(in the rows, 128 means zero)
Facts:
balun | ξ c
bebren | ξ a
begro | κ kimas,gudan,mopem | ξ c
bodres | κ puvipa,penu | ξ b
bogro | ζ trakluk | ξ d
bratrer | ξ a
brede | ξ c
bretrunam | ζ komemo,bude | ξ b
brokik | κ pleme | ξ a
brotrun | κ rugal | ξ b
brugen | κ groze | ξ a
brulota | ξ d
bude | κ kolun,klifel | ξ b
dabudri | ξ a
dilu | ζ tustava,pebas,sitre,puvipa,flegim | ξ a
dragril | κ fuvubre | ξ a
dribe | κ gudan | ξ a
drigir | κ flegim | ξ b
drigra | ζ ratrum,plestu,kiklum,kenas,klagak | ξ c
driklal | ξ a
drobrak | ζ viboflak,gagro,tipo,rimostu,brokik | κ plavi,drigir | ξ a
droklin | ζ kimas,rokas,pleflano | ξ a
drufin | κ gribrel | ξ c
duklovus | κ kimas | ξ a
duta | ζ plavi,gegrir,skavul,sutre | ξ d
fego | ζ tifugras,mastan,guklil,vilik | ξ a
fibane | ζ zuski,vuplinen,begro | ξ d
fizur | ζ plestu,kimon | κ skavok | ξ b
flegim | ξ d
fleplar | κ teke,fuvubre,tridroral,groze,trada | ξ c
fligrek | κ toku,klafluzos | ξ b
floskel | ζ skeflavi,groze,stolak,gribrel,rimostu | ξ a
flovoster | ζ brotrun,zaru,brokik | ξ d
flustar | ξ a
fufli | ξ d
fuvubre | κ giklok | ξ b
gagro | κ skeflavi,sutre | ξ c
gaklus | ξ d
gegor | ξ d
gegrir | ξ a
gera | ξ d
gibrun | ζ zave,kidri | ξ c
gifisas | ζ klofefe,komemo,vodrim,brokik | κ stasu | ξ a
giklok | ζ storem,gopor,fleplar | ξ d
gire | κ teke,drigir | ξ b
givi | κ kidri | ξ b
gopor | κ klifel,gire | ξ a
granuk | ξ d
greklek | ζ flustar,kovum,pleflano | ξ a
gribrel | κ drigir,plofus | ξ c
grika | κ gribrel | ξ c
griplum | ξ b
grobun | ζ safloklak,stuple,dribe | ξ d
groze | ξ a
gudan | κ plofus | ξ d
guklil | κ toku,stasek,tesku | ξ b
gumul | ξ b
kegrik | ζ kolun,dabudri | κ dragril,sazen,flegim,ramal | ξ b
kenas | κ sitre | ξ b
kidri | ξ b
kiklum | ξ a
kimas | ξ d
kimon | ξ c
klafluzos | ξ a
klagak | ξ a
klamal | ζ plestu,safloklak | ξ a
klifel | ξ b
klodrek | ζ gopor | κ duklovus | ξ a
klofefe | κ puvipa | ξ b
klogofu | κ drigir | ξ b
kloskon | ζ granuk | ξ d
klubres | ξ a
kludur | ζ gagro,sutre,bodres | κ grobun | ξ b
kolun | κ fleplar | ξ d
komemo | κ gudan | ξ a
kovum | κ numor | ξ d
kudar | ξ b
kudrok | ξ c
lebren | ζ drufin | κ bude,gopor | ξ d
ligrok | ξ a
lito | ζ tabe,sazen,begro,gire | ξ a
lotar | κ gera | ξ a
madres | ζ plestu,gegor,tridroral,puvipa,sutre | ξ a
mastan | ξ a
metrer | ζ griplum,brokik | ξ b
mopem | κ klafluzos,gire | ξ d
mupluk | ζ ligrok | ξ a
mustan | ζ rokas,ribimo,zave,brede | ξ a
nobol | ζ gudan,komemo,stolak,rimostu,fligrek,brokik | κ rokas,sobras,kovum,rimostu | ξ b
nonil | ζ pebas,drigir,skabas | ξ c
nuflel | κ ziril,pleflano,ramal | ξ a
numor | ζ klogofu,ligrok,fuvubre,drufin,fleplar | κ gera | ξ a
pebas | κ safloklak,nuflel | ξ c
penu | κ kegrik | ξ d
plagrul | ζ kimas,skeflavi,fufli,klagak | ξ b
plavi | κ sitre,rugal,trada | ξ b
pleflano | κ tridroral,giklok,gire | ξ c
pleme | κ skavok | ξ a
plestu | ξ b
pliflimel | ζ rugal,tesku,nuflel,granuk | ξ a
plofus | κ teke,fuvubre,klifel | ξ d
plubro | ζ storem,ribimo,drufin | κ teskal,numor | ξ b
puvipa | ξ c
ramal | κ gera,bretrunam | ξ a
ratrum | κ klifel,bretrunam | ξ a
ribimo | κ ratrum | ξ b
rifor | κ zuris | ξ c
rimostu | ξ a
rokas | κ givi | ξ d
rugal | κ giklok | ξ a
rutas | ξ a
safloklak | ξ b
sazen | κ fuvubre,klifel | ξ b
sitre | κ rugal,klifel | ξ d
skabas | ξ d
skavok | ξ b
skavul | κ klubres,bretrunam | ξ d
skeflavi | κ dilu | ξ b
skibre | κ fego | ξ a
sobras | ξ c
stasek | ζ givi,skabas | κ teke | ξ c
stasor | κ zuski,lebren,sitre,trada | ξ b
stasu | κ storem,brotrun | ξ a
statul | ξ a
stetri | ζ kimon | κ trogim | ξ a
stolak | ξ c
storem | ξ a
stuple | ξ c
sutre | κ fleplar,brokik | ξ b
tabe | ξ d
teke | κ ratrum | ξ c
teskal | κ fuvubre | ξ d
tesku | κ teke,sazen | ξ c
tifugras | ξ a
tipo | ξ c
toku | ζ sazen | ξ a
trada | ζ kiklum,sazen,ramal | κ teskal,sazen | ξ d
trakluk | ξ d
tridroral | ξ c
trinol | ζ statul,kiklum,gegrir | κ zave,plagrul,gire,pleme,vogik | ξ d
trogim | ζ tipo,kudar,kudrok | κ tridroral,gire | ξ c
tustava | ξ d
vatral | ζ gumul,gaklus,sobras,bodres,stolak,driklal | ξ c
viboflak | ξ a
vilik | κ rutas | ξ a
vodrim | κ numor | ξ d
vogik | ζ gera,bratrer,bodres,rifor,klagak | κ puvipa,nuflel | ξ a
vupli | κ kovum,klafluzos,plubro | ξ a
vuplinen | κ fleplar | ξ b
vute | ζ klofefe,pleflano | ξ a
zadak | ζ mopem,groze,trakluk | ξ c
zaru | ξ c
zave | κ vute | ξ b
ziril | ζ bratrer,brugen,mastan,kudrok,dabudri,gopor | ξ a
zivel | ζ flustar | ξ d
zuris | ζ sobras,balun,penu | κ kloskon | ξ c
zuski | ξ c

Known rows:
[120 160 147 117  91 163 107 127 128 156 147 108 160  94  85 164  88  91
  68 151 124  97 158 101 131 239 119 249  81 104 104 159]: sazen
[ 96 154 172  99  75 178 146 106 115 101 142 180 152 109 140 116 100  97
  69 159  90 130 137 102 145 177 148  89 139 107 115 160]: toku
[ 88 165 158 116  96 149  71 123 137 145 138  57 140 120 107 129  85  71
 141 115 121 106 150 100 161 142  94 182 100 123 107 138]: tesku
[103 136 139 115  67 193 117 106 120 117 127 143 160 111 143 115 108 100
 135 150  82 134 122  87 166 168 134  89 160 118 136 174]: klagak
[111 143 169 121  59 181 115 124 165 131 171 142 153 116 112 105  84 106
  90 143 157 142 146 116 148 159 130 114 135 124 108 176]: plagrul
[ 93 161 123 113  78 159  80 103 113 123 112 140 164 110 155 133 114  94
 116 163  83 134 119  93 153 142 126 136 146 114 122 181]: duklovus
[117 142 167 113  53 204 106 110 138 115 147 165 155 110 129 100  99 101
  94 164 151 133 137 109 154 165 141  88 150 126  96 170]: kloskon
[125 125 162 125  61 198 102 109 138 122 132 132 155 108 141 116 113  95
 121 158 138 129 121  96 162 185 133 107 155 122 105 176]: granuk
[ 85 182 165 107  81 140  75 118 153 124 164  99 148 129 121 141 106  83
 115 122 147 130 168 117 151 101 118 157 116 122 101 137]: zuris
[107 140 178 129  68 162 102 119 156 128 161  73 138 130 135 135 121  81
 157 107 125 124 155 100 168 134 116 129 141 119 126 134]: zaru
[104 136 146 118  60 185 113 106 119 121 126 145 159 112 150 112 114  99
 132 154  78 133 120  88 164 172 133  90 161 115 135 173]: klubres
[107 142 178 130  69 162 102 119 154 127 160  72 137 128 134 132 124  81
 152 109 125 125 158  99 165 132 118 126 143 119 126 135]: stolak
[126 123 150 123  57 159  98 106 133 131 138 128 153 102 136 107 124 102
 135 166 159 137 124  96 171 192 128  88 147 110 113 168]: gera
[ 97 157 126 112  77 163  80 106 114 123 109 143 164 109 149 132 103  94
 119 163  73 129 122  90 154 152 123 140 144 117 119 179]: brugen
[115 171 125 138  60 178  75 116 160 149 154 103 174 117 145 171 142  93
  96 146 141 141 146 109 130 153 136 221 133 117 117 183]: brotrun
[ 84 151 161 110  57 186 122 113 111 116 151 196 165 108 133  99  89 102
 114 161 122 127 128 108 160 130 139  68 184 128 141 177]: vute
[104 134 145 115  66 188 119 106 117 117 126 145 159 111 148 118 113  99
 127 152  76 133 121  87 165 175 135  95 160 114 133 173]: gegrir

Rows:
No name comes twice in this set of rows, the named rows included.
[122 145 125 122  70 125  63 106 123 136 123 123 156  96 140 127 116 102
 119 182 167 134 128  98 159 157 120 130 132 106 103 172] : vodrim
[ 83 182 143  95  56 159  75 103 121 121 121 178 168 118 147 111 101 100
  85 170  79 135 139 103 145 144 132 113 131 123 101 170] : klodrek
[ 99 165 154 123  87 140  69 117 151 128 145  65 143 126 133 154 114  79
 141 118 127 127 155 103 158 108 111 172 123 116 111 142] : gagro
[ 76 183  98 108  55 184  95 105  90 173 121  87 171 102 117  98 138  81
 114 159 107 121 118  94 155 200 124 150 114 112 136 162] : ratrum
[102 139 159 115  50 180 101 104 126 123 123 160 163 120 162 111 117  98
 133 154  62 133 123  88 165 184 132  86 159 121 127 171] : storem
[106 139 147 110  75 189 129 105 117 111 128 144 157 110 145 123 112  97
 119 152  79 134 122  88 162 185 137 101 150 109 129 171] : kiklum
[ 98 149 152 111  48 192 117 109 116 114 138 168 156 112 139  92 101 103
  92 162  86 134 143  97 150 138 144  69 159 120 124 165] : floskel
[ 81 170 161 122 104 155  69 117 150 132 131  52 135 130 137 132  98  62
 121 109 121 124 131 106 152 110 101 177 113 123 100 149] : gribrel
[107 169 157 106  53  88  49 119 163 147 153 168 162 112 115 119  84 119
  98 174 149 142 166 115 149 170 109 138 101 116  89 165] : plubro
[ 92 161 151 128 105 184  80 120 153 148 119  75 141 116 127 109  69  71
  57 135 118 129 102 111 129 167 103 200  95 124  89 193] : gire

Now the same objects, written a new way:
Known rows:
[129 128 127 131 140 154 149 132 126 134 129  88 123  82  88 136 127 143
 159 145 134 129 144 137 131  89  81 148 177 134]: pebas
[104 116 126  80  84 126 104 117 132 110  94 199 127 160 168 112  99  97
  99 128 117 168 130 106  89 175 138 129  96 154]: floskel
[ 98 117 137  95  78 131 117 130 129 124  87 204 143 152 172 105 135 100
 116 138 135 181 144 116 100 137 128 129 102 164]: stetri
[154 126 138 106 133 157 124 113 120 124 100  93  97  98  81 126 128 150
 144 134  99 116 121 111 126 104 103 126 149 123]: drigra
[165 163 132 150 161 114 165 133 108 122 175  70 126 155 125 130 116 160
 106 116 145  73 100 140 149 164 161 129 138  86]: trakluk
[ 97 111 124 102  80 132 123 134 134 127  97 206 154 154 173 119 127  95
 120 134 144 171 151 123 107 147 131 132 106 171]: stasu
[159 158 152 155 130 108 173 132 123 127 180  61 131 134 133 135 136 174
 110 135 144  79 117 166 147 130 149 126 138  84]: kolun
[ 97 121 121  88  97 116 116 128 125 107  96 199 141 160 161 112 111  97
 117 124 122 176 137 110 101 151 136 131 103 168]: bebren
[141 128 119 119 152 147 135 126 117 121 117  87 113  92  75 139 115 148
 157 131 116 121 128 121 131 102 100 137 159 135]: stuple
[120 117  97 164 174 127 106 122 134 134 146  87 117 103 101 141 138 120
 149 114 101 104 127 128 141 123 115 130 125  99]: griplum
[ 88 121 130  99  81 128 119 137 132 123  99 211 143 156 171 117 123  94
 118 137 145 173 146 125 100 140 127 126 110 168]: vupli
[146 122 110 120 145 143 128 127 122 124 124  85 112  98  74 146  95 151
 148 132 111 123 127 129 125 120  94 137 159 132]: sobras
[124 121 118 155 168 133  99 115 142 136 145 103 103 101 108 132 139 114
 138 112 107  96 119 112 142 120 122 119 126  95]: bretrunam
[148 129 153 122 141 135 134 132 135 138 127  85 111  76  91 153 118 156
 139 152 135 155 115 129 119  65  97 141 169 140]: tesku
[165 165 144 146 157 120 168 130 111 112 169  77 120 151 127 120 129 162
 107 116 142  68 101 133 154 154 167 127 135  83]: brulota
[180 154 170 155 141 126 171 133 134 131 177  98 131 137 140 124 138 161
 109 126 160  77 105 137 167 126 171 116 143  87]: lebren
[169 157 171 150 131 131 163 124 108 147 154  82 114 134 145 128 160 160
  90 128 151  57  93 146 151 124 159 120 135  88]: trada

Rows:
No name comes twice in this set of rows, the named rows included.
[122 121 101 162 166 117 106 120 137 131 150  91 117 101  91 135 141 124
 154 112  94 105 134 131 144 112 115 120 122  98] : kudar
[115 115 119 172 168 132 115 134 145 142 144  97 131 101 105 148 164 121
 165 125 120 109 135 139 159  93 120 121 126 112] : zave
[104 117 103 169 153 125 115 125 128 151 141  71 125  90 106 135 173 128
 154 138 110 109 145 159 138 102  96 132 125  98] : sutre
[138 107 128 114  80 104 116 140 145 141 109 216 163 149 159 121 113 111
 112 124 156 217 142 114 112 127 143 123 112 185] : gopor
[112 123 122 162 170 129 116 134 147 140 145  87 124  94 111 119 175 126
 161 144 119 142 140 132 148  87 106 132 130  91] : drigir
[123 118 135 164 138 126 107 119 152 143 146 107 111  87 111 131 165 132
 147 125 107 101 135 138 144  79 110 112 129  94] : kegrik
[153 119 137 107 130 158 122 110 134 124 116  96  96  92  84 135 104 151
 138 134  97 112 123 115 123 121  99 128 151 117] : vatral
[105 119 143  77  92 127 116 122 138  97  90 211 138 161 167 117 109  94
 119 125 117 164 134 100 107 147 151 127  97 165] : mustan
[110 116 123 162 162 134 114 126 133 149 133  82 124  96 107 146 176 125
 155 135 110 104 131 145 145  90 113 125 120 109] : vuplinen
[149 123 145 108 146 153 132 118 136 114 117  95 108  96  83 147 108 148
 152 131 107 111 123 112 133 101 110 130 157 128] : gibrun
[116 116 129 164 150 142 112 120 138 149 128 100 112  93 113 118 183 121
 155 129 109 100 135 130 149  96 109 118 124  91] : fizur

Now the same objects, written a new way:
Known rows:
[153  94 117  39 116  85 143  93 129 173 123 162 102 159 142]: kegrik
[129 124 118 158 161 111 151 104 143 148  91 137 127  71 121]: klodrek
[101 151 100 182 115 101  88 132  71 108 155 113 112 112 112]: teskal
[126 133 136 156 167 118 116 158 147 140  90 140 128  94 129]: stasu
[139  83 115  40  61 128  79 122 130 178 138 159 123 183 116]: bretrunam
[149 118 178  51 119 122 124  94 163 156 124 165 142 160 140]: kudar
[143  75  91 111 127 159 116 128 133 137 111 120  99  83  80]: ziril
[131 130 155 172 113 154 161 101  89 100 122  99 146 178 143]: brede
[120 172 146 164 166 125 107 135 125  86 165  99 141  94 132]: skabas
[115 171 157 174 132 140 108 117 134  94 172 100 133  99 127]: trakluk
[115 157 125 126 121 163 157 104  88 119 113  78 150 171 163]: drigra
[107 106 103 152 104 153 129 133 127 139 151 168 169  79  88]: rimostu
[113 149 148 164  90 170 165 121 106  99 142 113 149 176 161]: stolak
[132 132 135 125 168 151 129 147 158 123 108 135 157  67 126]: statul
[121 147 159 160 102 163 173  91  91  89 118 107 152 164 148]: kudrok
[132 113 137 132 150 163 111 112 152 137  85 119 147  67  94]: fego
[144 117 176  59 111 130 120 107 174 168 136 162 144 177 148]: griplum

Rows:
No name comes twice in this set of rows, the named rows included.
[150  90 112 124 158 154 136 175 152 128 130 118 108 102  94] : pleme
[120 144 106 175 131  97 204 124  71 105 131 116 129 183 183] : begro
[162 101 137  28 126 108 172 112 157 146 160 177 107 152 150] : bodres
[152 125 141  70 148  50 146 126 153 170 104 168 108 179 175] : stasor
[135 126 144  69  91  90 115 138 157 174 121 176 101 197 144] : bude
[116 165 124 170 112 109 100 122  99  88 128 114  83 107 120] : kolun
[134  94  82 145 151 109 153 140 136 143 142 142 136  87 105] : lotar
[133 159  76 134 189 115 175 121 129 102 175  80  75  80 151] : trinol
[142  82 152  70 105  98  97  90 121 169 152 165 176 166 107] : kidri
[108 142 119 192 127 112 109  91  91 107 198 121 152  83 106] : rokas
[169  76 154  18 110 138  93 135 150 146 142 137 119 189 116] : skavok

